Below is a small trained network, with its code and all its weights. Each question gives an input and a target symbol and asks what happens when units are switched off, that is, made to give their printed mean instead of their output.

import numpy as np


def w(rows, s, z=0):
    codes = np.array(rows[::2]) - 128.0
    scale = np.full(codes.shape[1], s)
    scale[-1] = z or s
    return codes * scale


def norm(h):
    return h / np.sqrt((h * h).mean(-1, keepdims=True) + 1e-5)


def f(y):
    return np.maximum(y, 0)


def softmax(a):
    e = np.exp(a - a.max(-1, keepdims=True))
    return e / e.sum(-1, keepdims=True)


def log_softmax(a):
    a = a - a.max(-1, keepdims=True)
    return a - np.log(np.exp(a).sum(-1, keepdims=True))


def net(x, mask):
    ids = ['αδεζηθμστφψ'.index(c) for c in x.split()]
    T = len(ids)
    res = E[ids] + P[:T]
    r = norm(res)
    for j in range(3):
        rows = slice(2 * j, 2 * j + 2)
        q, k, v = (r @ M[0][rows].T for M in (Q, K, V))
        z = softmax(np.where(np.tri(T) > 0, q @ k.T / 2**0.5, -1e9)) @ v
        o = O[0][rows]
        res = res + np.where(mask[j], z, o[:, -1]) @ o[:, :-1]
    y = f(norm(res) @ A[0][:, :-1].T + A[0][:, -1])
    res = res + np.where(mask[3:19], y, B[0][:, -1]) @ B[0][:, :-1]
    return log_softmax(norm(res)[-1] @ U[:, :-1].T + U[:, -1])


Q, K, V, O, A, B = {}, {}, {}, {}, {}, {}
E = w([
[120,142,162,198],'α',
[132,253,183,188],'δ',
[138,108,165,28],'ε',
[151,139,104,48],'ζ',
[129,134,164,201],'η',
[120,135,167,232],'θ',
[182,123,110,42],'μ',
[142,119,147,220],'σ',
[123,158,88,101],'τ',
[197,124,114,153],'φ',
[111,93,82,175],'ψ',
],0.024)
P = w([
[191,239,45,159],'0',
[155,189,102,140],'1',
[136,161,134,123],'2',
[113,136,190,103],'3',
[99,127,207,104],'4',
[87,110,252,96],'5',
],0.012)
Q[0] = w([
[175,3,177,195],'H0',
[220,133,99,193],'H0',
[49,39,68,133],'H1',
[145,151,60,162],'H1',
[123,176,73,125],'H2',
[83,58,107,99],'H2',
],0.033)
K[0] = w([
[175,2,156,177],'H0',
[178,113,71,188],'H0',
[81,226,157,100],'H1',
[134,170,76,139],'H1',
[206,134,98,154],'H2',
[214,116,173,117],'H2',
],0.034)
V[0] = w([
[16,138,91,129],'H0',
[157,137,165,102],'H0',
[254,79,137,158],'H1',
[84,47,77,178],'H1',
[75,151,67,120],'H2',
[181,74,125,135],'H2',
],0.021)
O[0] = w([
[68,192,108,135,89],'H0',
[230,134,139,125,124],'H0',
[159,53,235,146,254],'H1',
[7,82,133,57,94],'H1',
[64,157,118,54,132],'H2',
[122,77,155,112,105],'H2',
],0.013,0.0089)
A[0] = w([
[119,104,90,164,147],'N0',
[159,121,129,129,33],'N1',
[173,144,84,79,39],'N2',
[185,166,143,103,73],'N3',
[193,114,143,54,141],'N4',
[149,165,135,133,79],'N5',
[80,253,223,81,117],'N6',
[90,67,66,71,172],'N7',
[104,96,153,71,2],'N8',
[131,11,103,125,36],'N9',
[100,106,118,186,153],'N10',
[182,86,157,102,66],'N11',
[106,249,195,83,148],'N12',
[40,95,57,201,185],'N13',
[145,117,39,51,87],'N14',
[171,128,125,22,70],'N15',
],0.023,0.0056)
B[0] = w([
[106,125,99,121,156],'N0',
[156,129,167,103,157],'N1',
[165,178,160,167,156],'N2',
[62,155,110,93,209],'N3',
[130,77,163,255,231],'N4',
[111,125,164,109,169],'N5',
[156,187,247,91,255],'N6',
[118,94,101,243,192],'N7',
[74,138,222,125,169],'N8',
[11,124,164,104,174],'N9',
[138,135,56,128,202],'N10',
[139,127,101,37,248],'N11',
[58,129,173,49,234],'N12',
[182,57,22,218,227],'N13',
[111,44,132,205,151],'N14',
[137,189,27,77,179],'N15',
],0.04,0.0086)
U = w([
[116,234,134,232,95],'α',
[175,22,191,130,78],'δ',
[21,97,170,237,82],'ε',
[129,148,117,153,121],'ζ',
[126,92,24,186,253],'η',
[117,146,111,142,121],'θ',
[55,58,68,65,164],'μ',
[178,150,70,69,176],'σ',
[73,188,74,129,136],'τ',
[112,212,217,98,150],'φ',
[250,168,142,177,142],'ψ',
],0.016,0.0062)

Each question gives the input, a string of symbols that net reads in full, and the target symbol t.
The units are the heads (2 rows each of Q, K, V and O) and the neurons (one row each of A and B). Each row of codes is followed by its name. A weight is (code - 128) times the scale printed after its matrix; where a second scale follows, it is the last column's (O, A, B and U).
mask holds one flag per unit, heads first, then neurons. A switched-off unit (its flag False) gives its mean, the last column of its rows in O or B, instead of its output. The means were averaged over made-up inputs and are rounded, as every weight is.
A unit's drop is (log p(t) with every unit on - log p(t) with that unit switched off) / (log p(t) with every unit on - log p(t) with every unit switched off).
The circuit of an input: a set's keep is (log p(t) with only the set's units on - log p(t) with every unit switched off) / (log p(t) with every unit on - log p(t) with every unit switched off). Starting from the 12 units with the biggest drops (on a tie, the unit counted first), units are removed one at a time, each time the one whose removal leaves the highest keep (on an exact tie, the one counted first), for as long as the keep stays at least 0.8.
units of the circuit, in order: the units of the circuit, biggest drop first
most important unit: the unit with the biggest drop
top k neurons: the k neurons with the biggest drops, biggest first
which heads matter: for each layer, one digit per head in row order, 1 if its drop is at least 0.15 and else 0, layers parted by /
input α σ τ, target φ: which heads matter -> 100
input ζ ψ ψ ζ, target ε: units of the circuit, in order -> [H1; N7]
input δ τ σ, target φ: most important unit -> H2
input σ θ σ τ θ, target φ: which heads matter -> 001
input δ δ φ θ, target δ: which heads matter -> 000
input ψ θ τ δ τ η, target φ: which heads matter -> 000
input ε φ η θ μ, target ψ: which heads matter -> 110
input μ η η, target ψ: units of the circuit, in order -> [N12; N9]
input ζ θ ζ, target η: units of the circuit, in order -> [N15; N4]
input ψ φ δ φ ζ, target δ: which heads matter -> 010
input ζ ε τ ε, target ψ: which heads matter -> 111
input ζ δ α ζ, target α: which heads matter -> 110
input τ τ δ θ α, target η: which heads matter -> 011
input α μ σ α α, target μ: units of the circuit, in order -> [N6; N4; H2]
input ε ψ ε ε σ, target μ: which heads matter -> 000
input φ θ σ, target δ: most important unit -> H1
input α μ θ, target ψ: which heads matter -> 010
input τ μ φ θ α, target δ: which heads matter -> 010
input μ ζ φ θ η, target δ: which heads matter -> 000
input φ φ τ, target δ: top 2 neurons -> [N6; N12]
input τ ε α σ μ, target μ: most important unit -> N11
input τ φ ζ θ, target δ: which heads matter -> 010
input ε τ θ μ ζ, target ψ: which heads matter -> 010
input μ η ε τ μ, target φ: top 3 neurons -> [N13; N3; N7]
input δ θ ζ, target η: top 4 neurons -> [N15; N4; N6; N14]
input ψ ψ α ζ σ ζ, target μ: top 4 neurons -> [N11; N15; N6; N4]
input ψ ζ ε ζ θ, target η: most important unit -> H2
input η φ δ σ δ η, target μ: top 4 neurons -> [N6; N4; N13; N9]
input ε α ε η, target σ: top 2 neurons -> [N4; N6]
